The rows of each block are all made from a few directions, up to rounding. Some rows are whole; the others are cut short, and each is followed by the rest of it.
From 3 directions:
[[ -8 -11 -17   7 -15   8   7  -3   8   1   1   8  10  -1   3   8  -3  -5
   14   6   0  -4   3  -1   7   7  -2  -4  15  -3  10   2   8  -8   7  -3
    1  -6  -3  -5   5  -2  -3 -12]
 [ -5  -1   0   7  -1  -3  -3   0  -3 -14   2  -3   0  -8  -3   4  -4   8
   -1   2  -8   0  -9  -2   9 -16  -4   5  -4  -2  -1 -10  -3   6   8   0
   10 -12  -1   2  -3  -1   4   9]
 [-11  -8  -3 -12   0  -5  -5  -1  16  -9   4  -6   9 -12  -7  14  -6  -3
    5  12  -4 -10 -14   4  18 -16  -3   8  -4   4 -11   1 -21   2  15  -8
    7 -12   8 -10  -1  -6  16  11]
 [ 10   0  11 -55  16  -5  -3   3  32  39  -5  -4   4  15  -1  -2  11 -31
   -1   6  24 -11  12  17 -15  33  14  -5  -3  17 -24  40 -29 -15 -13  -9
  -30  34  19 -19   7  -4  11 -10]]
Cut rows, each with the rest of it:
[  8  -8 -17 -15 -13  18  16  -2  17  45  -6  20   8  27  13  -6  12 -29
  17  -1  25  -2  34   6 -24  60  11 -21  29   2  14  34  19 -29 -18  -1
 -32  33  -1  -9  16   1] -> [-17 -44]
[-11  -9 -12  10 -11   3   2  -3   4 -12   3   3   8  -9  -1  11  -6   3
   9   7  -7  -4  -7  -3  14 -11  -6   3   6  -4   6  -7   2   0  13  -3
  10 -16  -2  -2   1  -3] -> [3 1]
[ -3   6   0  37  -5   0  -1   0 -28 -29   3  -1  -8 -10   0  -3  -7  25
  -6  -8 -17  10  -9 -12   7 -26  -9   5  -4 -11  13 -30  18  14   6   8
  21 -21 -13  16  -8   4] -> [-7 13]
[-14  -8   9 -31  12 -17 -15   0  26 -17   6 -18  10 -22 -16  21  -8  -3
  -2  18  -7 -17 -29   9  28 -35  -3  17 -20  12 -30   2 -47  10  22 -13
  12 -17  19 -16  -6 -10] -> [33 30]
[ 22  17  24 -27  23  -6  -4   6  -3  28  -7  -5 -15  19   3 -20  13 -11
 -17 -12  17   5  16   7 -29  25  12  -6 -12   9 -14  19  -7  -3 -26   4
 -23  34   7   2   0   5] -> [-4 -3]
[-12 -22 -18 -38 -10   5   4  -3  45  25   1   6  24   2  -2  20   1 -33
  22  21  15 -20   4  13   9  25   6  -5  17  11  -9  34 -23 -21  10 -15
 -17   9  15 -27  13 -10] -> [ 14 -19]

From 3 directions:
[[ -8   4  28   2   4  -8  22   5   3  28 -14  35  20   3 -16  26  18   3
   -9 -13   0 -10 -13  24  16  12 -11 -21  -4  32   5  -9  -9  -9   8   1
   21 -23   8  -8   3   9  -6 -13]
 [ -4   6  -6 -27 -11 -17   0  -4   2  17  26  -2 -13  12  23 -20   6  25
  -12  -6  -8 -21  -3  -2 -24  -9  10 -15 -15 -12  11 -34 -19   1  -4 -20
   26  18  13 -10  -6   1   6 -12]
 [  9  -7 -16   8  -1   1 -16   1   4 -26   5 -10  -7 -10  13  -8 -19  -1
    8  12  -2  14   5  -4  -7   7  11  -2   0 -26  -8   4   0  13   2  14
  -25  24   1  -3   5  -4   6   6]
 [-21  16  47  -4   9   7  41  -1 -13  57 -29  27  26  19 -49  34  46 -13
  -14 -28  10 -23 -11  11  34 -13 -36  14   8  76  13  12  11 -34  -2 -23
   50 -74 -11  16  -8   9 -19  -7]]
Cut rows, each with the rest of it:
[ -5   5   2  -4   1  11   3  -5  -9   6  -4 -15  -3   7 -13  -3   9 -10
   0  -4   6  -3   5 -15   5 -16] -> [-10  25   8  14   3  14  13 -10  -8 -12   8 -20 -12  15  -7  -3  -5   7]
[ 0 -1  4  3  1 -1  3  2  1  2 -3  6  4 -1 -2  5  1 -1  0 -1  0  1 -2  5
  3  4] -> [-1 -5  0  3 -1  0 -1  0  2  3  0 -2  2 -2  2  1 -1 -2]
[ -5   8 -12 -21  -6   7  -5 -10 -11   6  15 -32 -19  14   3 -26   8   2
  -3  -3   2 -12   9 -29 -14 -30] -> [ -2  31   3  -2   8   2   9  -9 -15 -27  17  -6 -11  15 -13  -6   0   7]
[ -3   6 -10 -28 -12 -14  -4  -5   1  12  28  -9 -16  11  24 -25   4  23
 -10  -4  -8 -19  -1  -8 -26 -12] -> [ 11  -8 -13 -17  11 -31 -16   1  -6 -21  22  21  10  -7  -7  -1   7  -9]
[ -7  11  -9 -38 -14 -15   0  -8  -2  24  33 -14 -20  19  24 -31  12  27
 -15  -9  -8 -29  -1 -14 -30 -22] -> [  9  -3 -14 -11  16 -36 -17  -4 -10 -33  37  14   9  -4 -12  -1   6 -11]
